[[6 4 4 4 4 3 3 4 4 4]
 [4 6 5 5 3 4 3 4 6 4]
 [5 4 5 6 5 3 1 4 5 4]
 [5 4 5 4 3 7 4 4 5 5]
 [5 3 4 3 3 5 3 2 6 4]
 [4 4 5 4 4 3 1 1 5 4]
 [1 4 7 4 3 4 3 2 5 4]
 [5 4 5 3 3 5 2 4 5 5]
 [2 5 5 5 3 4 5 4 5 4]
 [5 4 4 3 3 7 5 4 5 4]] → 5

[[54 49 37 51 40 59 69 25 57 37 40 40 29 12 36 26]
 [54 39 74 24 59 73 67 32 59 52 40 41 43 66 40 44]
 [33 42 33 52 35  8  2 71 20 41 56 49 58 63 53 57]
 [36 35 70 22 56 51 33 54 39 58 41 44 57 90 48 64]
 [39 49 13 66 26  2 13 63 24 32 55 47 47 28 49 43]
 [44 34 84 17 64 71 52 42 51 57 38 42 52 88 44 55]
 [49 45 53 36 51 76 73 24 60 47 33 39 32 31 37 35]
 [33 48 14 61 29 15 17 60 25 38 48 47 47 30 48 47]
 [56 46 52 38 50 76 81 19 66 44 32 38 27 17 35 26]] → 56

[[ 98 177  95 158 161 144 161 174]
 [171 111 177 114  95 156  91 166]
 [196  74 230  62  75 158  68 188]
 [109 181 113 156 127 164 127 143]
 [137 132 157 201 177 148 199 108]
 [101 184  97 119 124 122 118 198]
 [133 144 133 248 210 185 215  32]] → 133

[[53 32 51 47 60 41 35 16 49 67 77 87]
 [59 28 54 36 65 46 42 21 46 64 74 90]
 [55 30 52 44 61 42 37 18 48 66 77 88]
 [19 67 67 49 42 81 63 52 41 48 80 24]
 [68 26 60 23 71 56 51 31 42 57 67 89]
 [65 24 62 19 71 62 62 37 41 57 70 84]
 [23 40 60 46 49 63 58 27 42 64 98 55]
 [44 26 57 35 60 55 55 23 43 66 89 78]] → 44

[[ 16   5  -6  -1  15  16  -7]
 [-11   2   0  11  20  18 -11]
 [  6   7  11   8   1   1  13]
 [-19  -1 -11  10  36  34 -33]
 [  9   1 -20  -2  33  35 -32]
 [ 23  11  19   4 -16 -14  34]
 [-17   6  25  19  -5  -8  23]] → -17
---
 106.8  -101.3    33.3  -126.9 --> 33.3
-0.09   0.08  -0.13  -0.01   0.20   0.07  -0.05 --> 0.07
-0.137   0.016  -0.027  -0.021   0.019   0.179  -0.019 --> 0.179
 1.7  -1.8   0.7   0.3   1.8   0.1 --> 1.8
-0.08   0.16  -0.18   0.01   0.11   0.12   0.14 --> 0.12
 0.5   1.6   0.9  -1.3   1.2   1.8 --> 1.2
 0.55  -1.21   0.87   1.48  -0.82  -0.74 --> -0.82
-0.9  -1.5  -0.5  -0.9   1.0 --> -0.9
 12.013    8.980   -7.217    0.998   -8.884  -17.341   -2.659 --> -17.341
---
Q: [ 26  50   5  45 -58  -2  25]
A: -58
Q: [38 62 54 38]
A: 62
Q: [-28 -31  52  12  26 -38]
A: 12
Q: [-49 -19 -36 -56 -20 -52]
A: -56
Q: [  6 -43 -34 -51]
A: -43
Q: [  8 -53 -24 -51   2 -22  17]
A: 2
Q: [-14  27   6  51  24  14 -37]
A: 24
---
-135.39  -103.51  -100.34   -91.39   -90.04   -32.25  -134.02
 -91.72   -71.16   -61.76  -110.65  -107.19   -85.26   -89.65
 158.60  -112.39   -97.12   -94.98   -64.82   -85.78  -105.29
-> -90.04

 166.72    11.49  -182.17  -220.11  -147.08    87.30
-167.14    72.74   -22.95   -28.08    67.77   -40.70
 -73.51    11.44    44.84    34.09  -166.02  -124.69
-> -220.11

 17.00   19.88   17.35   -2.74   -8.58
-13.31    3.81    3.49   -3.41    2.46
 14.45   18.16   19.22   -6.85   -6.41
-> 17.35

 0.462  -1.634   0.092   0.265   0.332   0.260   1.997
 0.452  -1.385   0.092   0.211   0.354   0.265   1.432
 0.370  -1.423   0.126   0.265   0.340   0.245   1.797
-> 0.332

-0.07   0.71   0.28  -0.50
-0.04  -0.13   0.09   1.30
-0.13  -1.23  -0.59   0.93
-> 0.71

  3.50  -12.56   -2.75    9.30   -3.39  -11.52   -9.94
 -1.92   19.66   11.03  -11.49   -4.14   18.76   -4.13
 13.46   10.93   -5.82    3.17    5.79   12.86    8.28
-> -3.39

 0.114   1.013   0.771   0.603  -0.254  -0.402   0.609
 0.306   0.252   2.152   0.097  -0.468   0.100   0.291
 0.662  -0.358  -1.631   0.535   0.476  -0.163   1.134
-> -0.254
---
((-16, 47, 26, -32, -23), (-14, 50, 28, -36, -19), (-30, -4, 8, 5, -39)) => -30
((-27, 20, -20, 30, -21, -63), (40, 20, -23, -41, 3, 10), (40, 20, -23, -41, 12, 54)) => 40
((61, -14, -8, 3, 41), (61, -12, -13, -6, 49), (39, -18, 26, -10, 24)) => 39
((-15, -17, -7, -14, -31, 32), (-27, -18, -29, -28, -19, 52), (-7, -6, -9, -20, -23, 34)) => -7
((-17, -8, -2, 41, -8, -8), (1, 15, 11, -55, 39, -27), (11, 1, -15, -20, -17, 8)) => 11
((38, 3, -4, -16, 24), (-32, -8, -6, 22, -55), (16, -25, -7, 3, 7)) => 16
((-42, -22, 32, -10, 15, 33, -8), (-18, -25, 2, 15, -7, -26, -12), (-8, 35, 1, 8, -62, 50, 26)) => -8
---
Input:
[[-2, -60, 12, -25, 35, -43, -4],
 [0, -5, 1, -2, 3, -4, 0]]
Output: -4

Input:
[[-50, 10, -58, 32],
 [-41, 10, -9, -11],
 [26, -3, 12, -11]]
Output: -11

Input:
[[-8, 3, 1, 5, 3],
 [-37, 15, 5, 20, 15],
 [-61, 26, 8, 33, 24]]
Output: 15

Input:
[[-11, 50, -3, -17, 29, 36],
 [-34, 20, 39, 18, -20, -19],
 [-10, -26, 27, 48, -13, -23]]
Output: -19

Input:
[[5, -52, -9, -39, -23, -2, 22],
 [-18, 13, -2, -36, -16, -24, 9],
 [28, 33, -4, 11, 6, 34, -12]]
Output: 9

Input:
[[-5, 44, 17, -26, 23],
 [-6, 45, 17, -27, 22],
 [1, 39, 17, -25, 28]]
Output: 22

Input:
[[-33, 11, 23, 10, 30],
 [22, 24, 24, 19, -38],
 [-34, 46, 20, 48, 14]]
Output: -38
---
[[  8 -20  29 -38 -30]
 [  0 -22  20 -19 -17]
 [-64 -25 -44  -4  49]] ⇒ 8

[[ -5  20 -21   9]
 [ 43 -36  26 -15]
 [-27  36 -43  47]] ⇒ -5

[[ 14 -26  -2  19  48  40]
 [ 28 -21  -6  26  63  50]
 [ -3 -46  21  56   7  -3]] ⇒ 14

[[-29 -39 -41   9  -8]
 [-38 -36 -62   3 -15]
 [-40 -41 -62   6 -22]] ⇒ -29

[[ 24 -46 -36  37  41]
 [ 34 -59 -54  41  20]
 [ 20 -23 -26  35  26]] ⇒ 24

[[ 20  -2  24  -8   0   0  52]
 [ -5 -41 -16 -10  26 -15  27]
 [-30 -25 -16  10  13   7 -22]] ⇒ 20

[[ -8  11  10   8  60   7 -27]
 [  1   3   5  -5  11  -9 -42]
 [ -3   7   2  -4  21  -1 -20]] ⇒ -8

[[-29  33  50  37 -28]
 [ 10  51 -15  52 -58]
 [ 30  -2  14  45  26]] ⇒ -29

[[ 53  -1  16   1 -16]
 [-59   4  13   0   1]
 [-15  32   4  40  -4]] ⇒ 53
---
[[-17  61  33  -9]
 [-21 -21  42 -36]]: 61

[ 57  12 -36 -32]: 12

[-33  27  64 -44]: 27

[[-15 -21 -18 -29]
 [-57  10 -45  13]]: -21

[ 24 -30  51 -61]: -30

[ 48  -3 -15  23]: -3

[[-24   6 -63  63]
 [-28 -28  34  32]
 [-20 -18  24  13]]: 6

[[  0  40  30  56]
 [-45   4 -14  39]
 [ 37 -22 -16  61]]: 40

[[-29 -14  22 -51]
 [  2 -24  19 -11]
 [-17   4   2 -53]]: -14
---
 32  -18  -49    2  -46  -29 yields 32, -49

-25  -15   17   -2   58
-10    2   24  -20   31
yields 58, -25

 -3   11  -35  -19   20   62    2
  5  -32   26  -16  -30   37  -23
yields 62, -35

-42  -48   37   10  -41 yields 37, -48

 -1   46   -3  -30 yields 46, -30

-25   42   41   18    2  -10   -1
-27   23   -3  -16   42   17  -32
-28  -24   22   48   -4   -1    9
yields 48, -32

 49   28    0    2    0  -58   33 yields 49, -58

  3  -25  -11   33   60
 28   17  -12  -36   27
-62   10   26   36  -53
yields 60, -62
---
[[45 13  1 10]
 [ 5 43 23  0]
 [ 8  1 17 46]] Answer: 43

[[  7 -11 -18 -14  40 -11  15]
 [ 20 -17  -5  27  46  -8  15]] Answer: -17

[[ -3  21  -1  12  -6  16]
 [ 19 -17  11  52 -33 -22]] Answer: -17

[[-30  37  14  -1 -16  -2 -34]
 [-15  17   6 -15   7  -5   2]
 [-22  25  15  32 -23  14 -45]] Answer: 17

[[ 38 -25  -4  20  43  43]
 [-17 -31  37 -63 -29   5]] Answer: -31

[[-15  55 -55   0]
 [ -8  25  -8 -19]
 [ 26 -57  -3 -40]] Answer: 25

[[ 48  36 -25  44]
 [-48 -16  30 -31]
 [-17  -1  -3   4]] Answer: -16

[[ -7  18  30  24 -59  -1]
 [-12 -32  29  -6 -21  30]] Answer: -32
